Rows and whether each has a hidden trait (one of two labels; each part has its own):
[ 11   0 -12 -13 -35   3  -8  -4   2  -8   0  23 -21   9  12   6   4  -8
 -10  -3   5   8 -11  -4   1  -7   4  -2   1   4  -9   0   9 -12 -21   6
   8  11  -9   0   5   7  -2   9  -2   1   2  -6  15 -10  -1 -10  -7   2
   0   5  -8  21  -5  -4   1 -11   0 -11  26  -9   2   1   2  -4  -6   2
   1  14  -9   1  11] => [15]
[ 17  -2 -19 -19 -61  -4 -11  -7   3 -20   2  38 -28  19  19  10  16  -7
 -21  -7  17  11 -36 -10  -7  -1  23   1   4  -4 -15   2  15 -23 -42  11
   8   3 -15   8  11   7  14   9 -10   4  13 -11  29 -19 -13 -31 -12   1
 -14   7  -2  28  -3 -20   8 -25   3 -16  42 -22  -2   1  13 -10 -13 -11
   8  14 -15   3  12] => [15]
[ 3  0 -2 -5 -4  0 -2  2  0  1 -1  3 -7  2  2  2  1 -1 -1  1  0  2 -1 -4
  0 -4  0 -1 -3  3 -4  1  1 -2 -2  1  4  7  0 -3 -1  3 -7  3  0  1 -1 -3
  1 -1  6  1 -1  0  2  2  0 11 -2 -1 -1  3  1 -1  4  2  0 -2 -2  1 -3  6
 -2  5 -4  1  2] => [4]
[ 14   3 -13  -7 -42  -8   0  -9   0 -26  -5   8 -33  27   2  14  16  -8
 -19 -10  11   1 -36  -5  -6   0  31   4  10  -4 -23   2   3 -23 -39   5
   4   1 -14  -6  19   8  -2   2 -13   6  12 -14  17 -16  -5 -42   2  -2
 -21  -6   4  13   1 -25   2 -22   9 -12  33  -2   5   1   7   3 -15 -22
  10  15 -15  -4   6] => [15]
[  5   0  -8  -4 -20  -3  -1  -5   1  -8  -1   8 -13  10   3   5   5  -6
  -8  -4   5   2 -12   1  -1  -1  10   0   5  -1  -7  -1   3  -6 -14   3
   1   0  -7   0   8   2   2   2  -5   1   5  -4  11  -8  -5 -17  -1   0
  -6  -1  -3   6   0  -6   0 -12   2  -6  16  -3   4   3   5   0  -5  -9
   4   6  -6  -1   5] => [4]
[  3  -1  -5  -7 -10   0  -4   0   2  -1   1  11  -5  -1   8   0  -1  -2
  -1   0   2   4   1  -3   2  -4  -3  -2  -5   4   0  -1   5  -7  -4   2
   5   6  -1   2  -2   1   2   7   1   0  -1  -1   4  -4   6   4  -5   2
   1   4  -6  11  -3   5   1   0  -1  -3   9  -5  -1  -1   1  -2  -1   7
  -2   5  -3   3   6] => [4]
[  7  -4 -21  -3 -45 -17   0 -23   3 -22  -4  22 -28  26  12   9   8 -14
 -22 -11  18   4 -33  17  -4   5  31   0  21 -10  -8  -8  12 -24 -37  10
  -5 -19 -24   5  25  -5  29   0 -12   0  18  -8  30 -25 -33 -56  -6   6
 -20  -4 -10   1   5 -15   3 -38   3 -20  39 -22  13  14  18  -3   1 -40
  13  10  -5  -4  10] => [15]
[  1   0  -4   0  -8 -13   5  -5   3 -15  -6  -5 -18  14  -2   6   7  -3
  -5  -4   8  -3 -20  -3  -7   0  20   2   0  -2  -7  -1  -2  -8 -10   1
   0  -3  -5  -5  10  -1   5   3 -10   2   3  -6   4  -8  10 -23   5  -3
 -16 -10   1   4   3 -10   1  -9   7  -5  10   5   4  -2   5  10  -6 -10
   3   5  -8  -2   3] => [4]
[  5   0  -6  -7 -21  -4  -3  -2   1 -11   0  11 -11  13   4   4  10   1
 -10  -3   8   2 -23  -8  -8   3  15   3   1  -4  -7   2   4 -11 -19   4
   2  -2  -4   4   6   2   9   3  -9   3   8  -6  12  -9  -3 -18  -2  -3
 -13   1   5   9   1 -14   6 -12   4  -5  15  -9  -5  -2   8  -3  -7  -8
   4   3  -8   1   2] => [15]
[  9   0 -12  -6 -26  -8   0  -9   1 -17  -4   9 -27  17   5   8   6  -9
 -11  -6   8   2 -21   2  -2  -4  17   0   5   1 -14  -2   4 -16 -21   5
   4   1 -11  -5  15   3   2   6  -8   2   6  -8  14 -15  -3 -27  -1   1
 -11  -4  -6  11   0  -9   0 -14   5 -10  26  -1   8   3   6   5  -7 -14
   4  13 -11  -2   9] => [15]
[ 13   1  -9 -12 -36  -2  -6  -3   1 -16  -1  19 -22  16   7   9  12  -4
 -13  -5   9   5 -24 -12  -6  -2  17   2   2  -1 -15   3   7 -15 -27   5
   7   6  -7   0   7   8   0   6  -9   5   7 -10  15 -10  -2 -20  -4  -1
  -8   2   2  20  -3 -16   4 -11   4  -8  25  -8  -2  -2   5  -4 -12   0
   5  12 -13   1   6] => [15]
[  3  -2 -13  -2 -22 -21   4 -13   5 -20  -8   7 -27  20   5   8   6 -10
 -11  -8  13   0 -23   7  -5  -1  26   1   5  -2 -11  -6   4 -13 -19   5
  -1  -8 -14  -5  18  -4  16   5 -12   1   6  -5  15 -18   0 -34   1   1
 -21 -10  -7   8   4  -9   1 -20   6 -13  25  -2  11   5  11   9  -2 -24
   6  11  -9  -3   9] => [15]
[ 11   1 -15  -4 -39 -14   3 -15   1 -27  -7   9 -32  28   3  12  14 -12
 -19 -11  15  -1 -40   3  -8   2  33   4  14  -7 -20  -2   4 -23 -37   7
   0  -9 -18  -4  22   3  10   1 -16   4  13 -14  22 -20 -13 -54   2   0
 -24  -8  -1   8   4 -24   1 -28   8 -14  33  -5  11   6  10   5 -10 -34
  12  14 -14  -5   8] => [15]
[  9  -3 -13 -13 -35  -8  -7  -4   3 -15   2  29 -15  18  16   5  13  -1
 -14  -4  16   7 -28 -11 -10   2  19   2   0  -6  -7   1  10 -16 -28   8
   4  -3  -9  10   6   1  21   7 -12   2  11  -6  23 -14  -8 -20  -9  -1
 -18   5   2  19  -1 -15  10 -19   3 -11  31 -20  -6  -2  14  -8  -9 -12
   6   5  -8   4   6] => [15]
[  3  -1  -6  -3 -16  -1  -3  -6   1  -5   0   7  -8   4   3   0   1  -5
  -5  -3   3   2  -5   2   0  -1   6  -1   3   0  -3  -1   4  -8 -15   2
   1  -1  -6   1   4   0   4   2   0   0   2  -2   9  -5  -6  -7  -3   2
  -1   1  -4   5   0  -2   1  -7  -1  -5  11  -6   2   3   4  -2   0  -9
   2   4  -3   0   4] => [4]
[  0  -6 -14  -9 -18 -33   2  -8  10 -24  -6  19 -21  21  14   3   8   2
  -7  -5  22   1 -33 -10 -15   1  30   1 -11  -5  -3  -6   8 -14 -14   6
   0  -8  -7   7  10 -10  36  13 -22   0   6  -6  20 -20  19 -33  -4  -5
 -37  -7  -3  19   5  -9  11 -18   9 -11  25 -10  -4  -5  20   9  -3 -12
   3   3 -10   5   6] => [4]
[  2   2  -1  -2  -7  -1  -1   0   0  -6  -1   0  -6   7  -1   3   6   2
  -4  -1   6  -1 -11  -7  -5   1   9   2   0  -2  -6   2   0  -4  -6   1
   1   1   0   0   2   2   2   0  -6   2   3  -3   4  -2   5  -8   1  -3
  -7  -1   5   4   1  -8   2  -5   3  -1   4   0  -3  -3   2   1  -8  -4
   1   1  -5   0   0] => [4]
[  5   0 -16   1 -29 -26   9 -19   3 -29 -10   1 -36  30   0  12  13 -11
 -17 -12  18  -4 -41   8 -10   4  42   4  15  -9 -16  -5   1 -22 -33   6
  -5 -17 -20  -6  26  -3  18   0 -21   3  14 -12  20 -22  -8 -58   5  -1
 -32 -15  -2   2   8 -22   2 -30  10 -14  27  -1  13   7  14  11  -6 -40
  12  10 -12  -5   6] => [15]
[ 1 -3 -5 -4 -9 -9  0 -3  3 -9 -2  8 -8  3  5  1  0 -3 -2 -2  4  2 -4  1
 -1 -3  0 -2 -3  1 -1 -3  3 -5 -2  2  3  1 -5 -1  4 -2  7  5 -3 -1 -1 -1
  5 -7  6 -8 -2  1 -5 -2 -6  6 -1  2  1 -3  1 -4  9 -3  3  1  3  4  1  0
  0  5 -3  1  6] => [4]
[  3   0 -10   2 -23 -15   5 -13   1 -21  -6   3 -21  21   0   9  12  -8
 -14  -8  12  -3 -29   6  -7   5  28   3  13  -8 -10  -3   2 -15 -25   4
  -5 -15 -12  -1  18  -2  15  -2 -13   2  13  -8  16 -15 -14 -43   3  -1
 -20  -9   1  -1   6 -16   2 -23   6  -8  20  -5   8   6  12   4  -4 -31
  10   6  -6  -4   3] => [15]
[  8   0 -15  -4 -33 -11   0 -13   2 -20  -4  14 -25  21   7   9   9 -11
 -16  -8  12   2 -29   6  -4   0  24   1  12  -5 -12  -3   7 -17 -30   7
   0  -7 -17  -1  17   1  12   3  -9   2  11  -8  20 -18 -15 -45  -2   2
 -15  -4  -6   8   2 -14   1 -25   4 -13  30 -10   9   7  11   0  -5 -24
   9  11  -9  -3   9] => [15]
[  5  -1  -7  -5 -17  -1  -4  -4   1  -4   0  13 -11   6   7   3   1  -5
  -7  -2   4   4  -5   3   0  -2   4  -1   3   0  -2  -2   6  -7 -11   3
   2   1  -6   1   5   1   4   4   0   0   2  -2  10  -8  -8  -8  -5   3
  -1   3  -6   7  -1   0   1  -8  -1  -6  14  -8   3   3   3  -3   0  -5
   2   6  -4   1   6] => [4]
[  5  -1 -10  -4 -21 -12   2  -9   3 -15  -5   6 -23  14   5   6   4  -7
  -8  -5   8   1 -16   3  -2  -3  17   0   3   0  -8  -3   3 -15 -17   3
   2  -1 -11  -4  12   0   6   6  -6   1   3  -7  11 -14   2 -25   0   1
 -13  -6  -7  10   1  -6  -1 -13   5  -8  20  -2   7   3   5   6  -3 -13
   3  12  -8  -1   8] => [15]
[  7   1  -4  -6 -18   0  -2   0   1  -7   0   9 -10   7   5   4   6  -2
  -6  -2   3   3 -25  -6  -3  -1   8   1  -1  -1  -7   2   3  -7 -12   3
   4   4  -3   0   2   4   1   3  -4   2   3  -4   7  -5   1 -10  -3  -1
  -5   2   1  11  -2  -7   2  -7   2  -4  12  -4  -3  -2   3  -1  -6  -2
   2   6  -6   1   3] => [4]
